Below is a small trained network, with its code and all its weights. Each question gives an input and a target symbol and asks what happens when units are switched off, that is, made to give their printed mean instead of their output.

import numpy as np


def w(rows, s, z=0):
    codes = np.array(rows[::2]) - 128.0
    scale = np.full(codes.shape[1], s)
    scale[-1] = z or s
    return codes * scale


def f(y):
    return np.maximum(y, 0)


def softmax(a):
    e = np.exp(a - a.max(-1, keepdims=True))
    return e / e.sum(-1, keepdims=True)


def log_softmax(a):
    a = a - a.max(-1, keepdims=True)
    return a - np.log(np.exp(a).sum(-1, keepdims=True))


def net(x, mask):
    ids = ['αβθλμψω'.index(c) for c in x.split()]
    T = len(ids)
    res = E[ids] + P[:T]
    u = 0
    for l in range(3):
        r = res
        for j in range(3):
            rows = slice(2 * j, 2 * j + 2)
            q, k, v = (r @ M[l][rows].T for M in (Q, K, V))
            z = softmax(np.where(np.tri(T) > 0, q @ k.T / 2**0.5, -1e9)) @ v
            o = O[l][rows]
            res = res + np.where(mask[u + j], z, o[:, -1]) @ o[:, :-1]
        u += 3
        y = f(res @ A[l][:, :-1].T + A[l][:, -1])
        res = res + np.where(mask[u : u + 8], y, B[l][:, -1]) @ B[l][:, :-1]
        u += 8
    return log_softmax(res[-1] @ U[:, :-1].T + U[:, -1])


Q, K, V, O, A, B = {}, {}, {}, {}, {}, {}
E = w([
[194,88,157,55,62,58,155,103,89],'α',
[168,196,36,124,112,154,146,103,211],'β',
[57,35,44,150,136,79,139,211,63],'θ',
[215,177,151,174,133,192,85,180,64],'λ',
[65,218,192,8,193,100,254,129,154],'μ',
[192,26,129,182,90,154,134,49,176],'ψ',
[59,101,186,128,183,232,50,115,208],'ω',
],0.0058)
P = w([
[181,150,175,211,119,107,149,139,156],'0',
[137,121,61,86,75,148,122,30,72],'1',
[154,63,77,81,113,191,200,178,168],'2',
[56,124,141,131,53,99,105,179,191],'3',
[135,138,89,114,149,124,102,55,60],'4',
[147,61,99,75,151,191,170,200,160],'5',
[30,138,171,118,83,90,92,192,194],'6',
[121,144,100,114,182,118,75,66,54],'7',
[131,62,101,53,187,189,156,189,159],'8',
[1,134,174,111,104,81,81,187,199],'9',
[107,139,102,102,212,110,59,69,48],'10',
[102,50,104,48,211,181,158,176,152],'11',
],0.0071)
Q[0] = w([
[172,143,142,147,76,119,126,125,134],'L0H1',
[251,182,170,154,2,124,117,103,165],'L0H1',
[139,121,128,100,152,122,158,137,123],'L0H2',
[141,125,143,120,123,132,121,122,134],'L0H2',
[126,128,129,129,127,125,127,129,128],'L0H3',
[129,128,129,128,128,126,127,128,127],'L0H3',
],0.0058)
K[0] = w([
[155,102,87,152,81,128,161,153,128],'L0H1',
[170,86,39,211,2,92,188,178,104],'L0H1',
[141,147,154,133,143,137,123,122,135],'L0H2',
[141,131,119,130,131,130,136,130,126],'L0H2',
[131,128,132,128,130,128,130,128,126],'L0H3',
[129,128,131,127,128,128,128,128,129],'L0H3',
],0.0059)
V[0] = w([
[66,131,179,112,199,95,80,188,88],'L0H1',
[2,115,130,20,228,178,51,123,116],'L0H1',
[129,162,71,146,138,137,157,146,119],'L0H2',
[114,91,123,84,85,87,92,109,92],'L0H2',
[56,116,45,56,141,159,140,151,99],'L0H3',
[123,120,175,136,130,108,105,145,119],'L0H3',
],0.0049)
O[0] = w([
[36,128,181,127,238,101,70,147,61,119],'L0H1',
[42,68,108,2,243,129,95,171,92,216],'L0H1',
[114,162,61,165,152,142,153,137,144,152],'L0H2',
[75,94,111,75,63,140,59,75,87,157],'L0H2',
[34,96,40,38,195,156,113,143,118,249],'L0H3',
[119,136,187,139,133,115,106,120,103,97],'L0H3',
],0.0044,0.0013)
A[0] = w([
[202,80,186,130,134,77,95,8,74,135],'L0N1',
[205,158,252,172,127,140,33,124,44,74],'L0N2',
[125,203,135,215,118,83,181,203,184,187],'L0N3',
[66,139,214,112,83,91,75,186,224,213],'L0N4',
[166,254,105,138,171,101,140,104,75,178],'L0N5',
[192,70,177,81,159,214,139,182,232,254],'L0N6',
[120,174,253,96,164,83,182,101,147,201],'L0N7',
[138,152,151,186,191,200,56,51,140,193],'L0N8',
],0.0054,0.0025)
B[0] = w([
[163,89,187,104,71,90,136,21,65,154],'L0N1',
[141,127,210,76,78,208,201,180,16,143],'L0N2',
[173,83,254,193,153,116,122,109,180,170],'L0N3',
[24,126,169,148,75,116,106,180,162,215],'L0N4',
[218,187,81,107,160,108,128,149,102,157],'L0N5',
[115,90,80,131,119,214,186,179,198,252],'L0N6',
[83,204,177,68,133,108,198,154,177,162],'L0N7',
[126,137,116,146,157,228,84,67,135,176],'L0N8',
],0.0058,0.0041)
Q[1] = w([
[193,73,23,52,212,153,172,117,64],'L1H1',
[164,86,132,88,103,156,128,161,188],'L1H1',
[105,250,187,254,75,37,35,31,87],'L1H2',
[51,181,226,210,89,81,63,116,160],'L1H2',
[179,123,41,73,176,151,162,97,104],'L1H3',
[109,120,221,163,33,47,120,165,175],'L1H3',
],0.0078)
K[1] = w([
[76,112,67,83,168,129,97,143,97],'L1H1',
[83,124,182,116,188,182,95,120,166],'L1H1',
[210,154,112,163,1,129,149,80,139],'L1H2',
[205,140,164,188,29,162,170,124,180],'L1H2',
[77,128,80,73,117,169,121,132,113],'L1H3',
[155,112,185,167,97,81,156,133,161],'L1H3',
],0.0097)
V[1] = w([
[91,101,173,135,101,176,76,119,105],'L1H1',
[184,138,143,147,63,97,216,100,121],'L1H1',
[125,187,140,65,158,69,220,194,50],'L1H2',
[137,233,167,71,170,210,130,75,222],'L1H2',
[150,167,143,176,214,85,120,254,107],'L1H3',
[67,124,164,48,40,159,149,106,64],'L1H3',
],0.0058)
O[1] = w([
[94,172,151,177,145,140,143,169,73,197],'L1H1',
[122,51,158,48,199,125,111,138,155,182],'L1H1',
[233,99,132,23,121,156,163,193,141,6],'L1H2',
[64,154,157,76,17,167,161,70,98,163],'L1H2',
[160,97,153,126,2,130,101,173,191,24],'L1H3',
[132,198,78,138,236,131,177,200,61,95],'L1H3',
],0.0059,0.0012)
A[1] = w([
[163,156,119,89,155,161,151,158,101,61],'L1N1',
[167,184,142,39,129,61,124,2,59,95],'L1N2',
[174,113,79,133,138,54,84,68,97,254],'L1N3',
[103,118,197,167,150,153,70,40,103,95],'L1N4',
[144,100,113,141,145,89,68,121,106,178],'L1N5',
[179,114,139,65,130,40,133,117,111,231],'L1N6',
[147,242,97,159,145,152,61,24,94,93],'L1N7',
[180,102,110,160,163,77,51,119,64,200],'L1N8',
],0.0059,0.0018)
B[1] = w([
[177,47,172,68,112,149,144,150,102,219],'L1N1',
[182,58,142,231,111,3,92,246,145,252],'L1N2',
[112,180,105,165,3,94,120,102,128,246],'L1N3',
[153,43,145,118,164,141,188,62,105,251],'L1N4',
[112,149,125,143,64,136,131,82,98,208],'L1N5',
[84,181,139,190,177,79,158,160,126,215],'L1N6',
[236,119,81,13,137,79,29,119,159,237],'L1N7',
[122,142,122,130,15,152,141,92,69,249],'L1N8',
],0.0061,0.0022)
Q[2] = w([
[49,86,197,154,3,28,87,137,232],'L2H1',
[241,91,153,192,162,82,160,151,90],'L2H1',
[49,74,190,182,141,106,90,172,211],'L2H2',
[120,125,30,154,158,138,229,83,162],'L2H2',
[150,145,67,177,125,110,76,66,106],'L2H3',
[51,26,222,146,49,76,120,87,123],'L2H3',
],0.0055)
K[2] = w([
[167,132,214,198,100,113,165,112,124],'L2H1',
[135,138,81,104,76,69,115,137,53],'L2H1',
[139,106,216,190,148,121,220,113,161],'L2H2',
[69,108,17,151,141,139,128,87,194],'L2H2',
[93,132,101,154,117,104,54,137,154],'L2H3',
[88,90,254,136,115,126,148,163,117],'L2H3',
],0.0065)
V[2] = w([
[140,163,189,91,151,203,253,108,182],'L2H1',
[94,136,107,160,89,73,44,212,87],'L2H1',
[223,165,160,130,109,168,64,162,45],'L2H2',
[91,213,169,47,121,25,168,147,196],'L2H2',
[235,179,131,177,145,124,165,70,106],'L2H3',
[129,101,141,167,141,118,128,96,73],'L2H3',
],0.0046)
O[2] = w([
[143,171,6,53,152,172,151,85,82,209],'L2H1',
[112,137,191,199,81,104,105,205,154,43],'L2H1',
[160,106,114,41,75,193,187,233,121,49],'L2H2',
[160,196,2,190,130,28,68,141,220,2],'L2H2',
[142,200,111,60,179,159,53,196,83,22],'L2H3',
[115,134,123,145,191,158,146,144,99,140],'L2H3',
],0.0043,0.0016)
A[2] = w([
[112,165,124,147,103,102,174,141,66,203],'L2N1',
[78,203,87,181,80,165,169,107,75,245],'L2N2',
[132,121,145,190,56,74,118,208,194,110],'L2N3',
[96,62,194,169,170,160,210,125,70,174],'L2N4',
[151,84,25,72,225,147,186,59,117,73],'L2N5',
[214,130,129,164,76,110,66,101,101,143],'L2N6',
[147,207,55,113,81,84,75,125,159,136],'L2N7',
[167,130,106,151,253,111,121,243,155,254],'L2N8',
],0.0056,0.0018)
B[2] = w([
[94,131,131,173,154,162,163,143,96,184],'L2N1',
[78,185,71,189,110,180,183,132,76,213],'L2N2',
[119,180,184,148,120,110,58,167,117,220],'L2N3',
[172,211,54,125,124,78,64,135,181,248],'L2N4',
[128,157,254,133,153,111,43,167,79,253],'L2N5',
[135,102,122,82,52,129,171,115,170,206],'L2N6',
[140,194,76,127,150,118,80,136,153,168],'L2N7',
[170,53,65,176,192,72,201,115,209,245],'L2N8',
],0.0063,0.0042)
U = w([
[175,219,32,80,103,91,52,130,187,38],'α',
[132,147,186,118,221,120,41,68,75,99],'β',
[164,54,81,175,232,90,193,173,184,197],'θ',
[134,29,117,119,70,105,185,2,164,67],'λ',
[153,84,166,8,54,194,172,214,78,86],'μ',
[114,158,225,203,74,96,79,203,151,85],'ψ',
[62,205,66,210,93,184,207,107,69,251],'ω',
],0.0042,0.0023)

Each question gives the input, a string of symbols that net reads in full, and the target symbol t.
The units are the heads (2 rows each of Q, K, V and O) and the neurons (one row each of A and B). Each row of codes is followed by its name. A weight is (code - 128) times the scale printed after its matrix; where a second scale follows, it is the last column's (O, A, B and U).
mask holds one flag per unit, layer by layer, with each layer's heads first. A switched-off unit (its flag False) gives its mean, the last column of its rows in O or B, instead of its output. The means were averaged over made-up inputs and are rounded, as every weight is.
A unit's drop is (log p(t) with every unit on - log p(t) with that unit switched off) / (log p(t) with every unit on - log p(t) with every unit switched off).
The circuit of an input: a set's keep is (log p(t) with only the set's units on - log p(t) with every unit switched off) / (log p(t) with every unit on - log p(t) with every unit switched off). Starting from the 12 units with the biggest drops (on a tie, the unit counted first), units are removed one at a time, each time the one whose removal leaves the highest keep (on an exact tie, the one counted first), for as long as the keep stays at least 0.8.
units of the circuit, in order: the units of the circuit, biggest drop first
most important unit: the unit with the biggest drop
k most important neurons: the k neurons with the biggest drops, biggest first
k most important neurons of layer l: the k neurons of layer l with the biggest drops, biggest first
which heads matter: for each layer, one digit per head in row order, 1 if its drop is at least 0.15 and else 0, layers parted by /
input θ β ω ω ω α α λ ω θ μ λ, target μ: units of the circuit, in order -> [L1H2; L0N7; L0H1; L1N1]
input α θ ω ω μ λ, target μ: units of the circuit, in order -> [L1H2; L0H1; L0N7; L0N6]
input ω θ ω ψ θ λ, target θ: units of the circuit, in order -> [L1H2; L2N8; L0N6; L1N8]
input α θ ψ μ β ω θ β ω ω, target θ: most important unit -> L0N4
input μ λ θ ω ω, target β: 4 most important neurons -> [L2N5; L0N8; L1N7; L1N4]
input θ θ θ θ θ ψ θ β ω θ θ λ, target θ: units of the circuit, in order -> [L1H2; L2N8; L0N6; L0H1]
input β θ ω β β μ α, target λ: which heads matter -> 100 / 111 / 100
input β λ λ β, target λ: which heads matter -> 100 / 111 / 100
input ω λ θ ψ, target ω: which heads matter -> 000 / 110 / 100
input θ θ θ ω θ β λ θ θ β, target ψ: which heads matter -> 000 / 001 / 100
input β ω β λ θ θ ω, target λ: 2 most important neurons of layer 0 -> [L0N4; L0N3]
input α θ ω θ θ β θ, target θ: 2 most important neurons -> [L2N8; L0N1]
input ω ψ α ψ β α, target ω: 4 most important neurons -> [L0N8; L0N6; L1N7; L2N2]
input θ θ ω α ω λ, target ω: which heads matter -> 000 / 110 / 000
input α ψ ω β θ ω λ β θ ω μ, target θ: which heads matter -> 000 / 000 / 000
input ψ λ ψ α θ β θ, target β: most important unit -> L1H1
input β θ θ θ θ ω β θ θ α, target λ: 2 most important neurons -> [L0N4; L0N3]
input θ θ μ β ω θ ψ θ θ μ α β, target μ: 2 most important neurons of layer 0 -> [L0N7; L0N4]
input μ θ θ θ ω β, target ω: which heads matter -> 100 / 110 / 000
input α ψ β ψ, target θ: 2 most important neurons -> [L0N1; L0N2]
input β λ θ ω λ β ψ β θ θ, target λ: most important unit -> L1H3
input θ α λ μ, target ψ: 3 most important neurons -> [L0N3; L2N3; L0N4]
input θ μ β, target μ: which heads matter -> 000 / 010 / 000
input ω λ α, target ω: 4 most important neurons -> [L0N8; L2N2; L0N6; L1N7]
input θ β θ θ θ ω ψ ω θ ψ, target ψ: 2 most important neurons of layer 2 -> [L2N3; L2N8]
input β θ μ ω ω θ β, target λ: 2 most important neurons of layer 0 -> [L0N3; L0N4]
input μ λ μ θ θ ω ψ θ μ ω, target α: most important unit -> L2H2
input λ ψ θ θ, target μ: 2 most important neurons -> [L0N2; L0N3]
input θ ψ β α β, target α: which heads matter -> 000 / 000 / 000
input θ ω ω ω θ θ ω θ ω θ β, target α: which heads matter -> 000 / 100 / 000
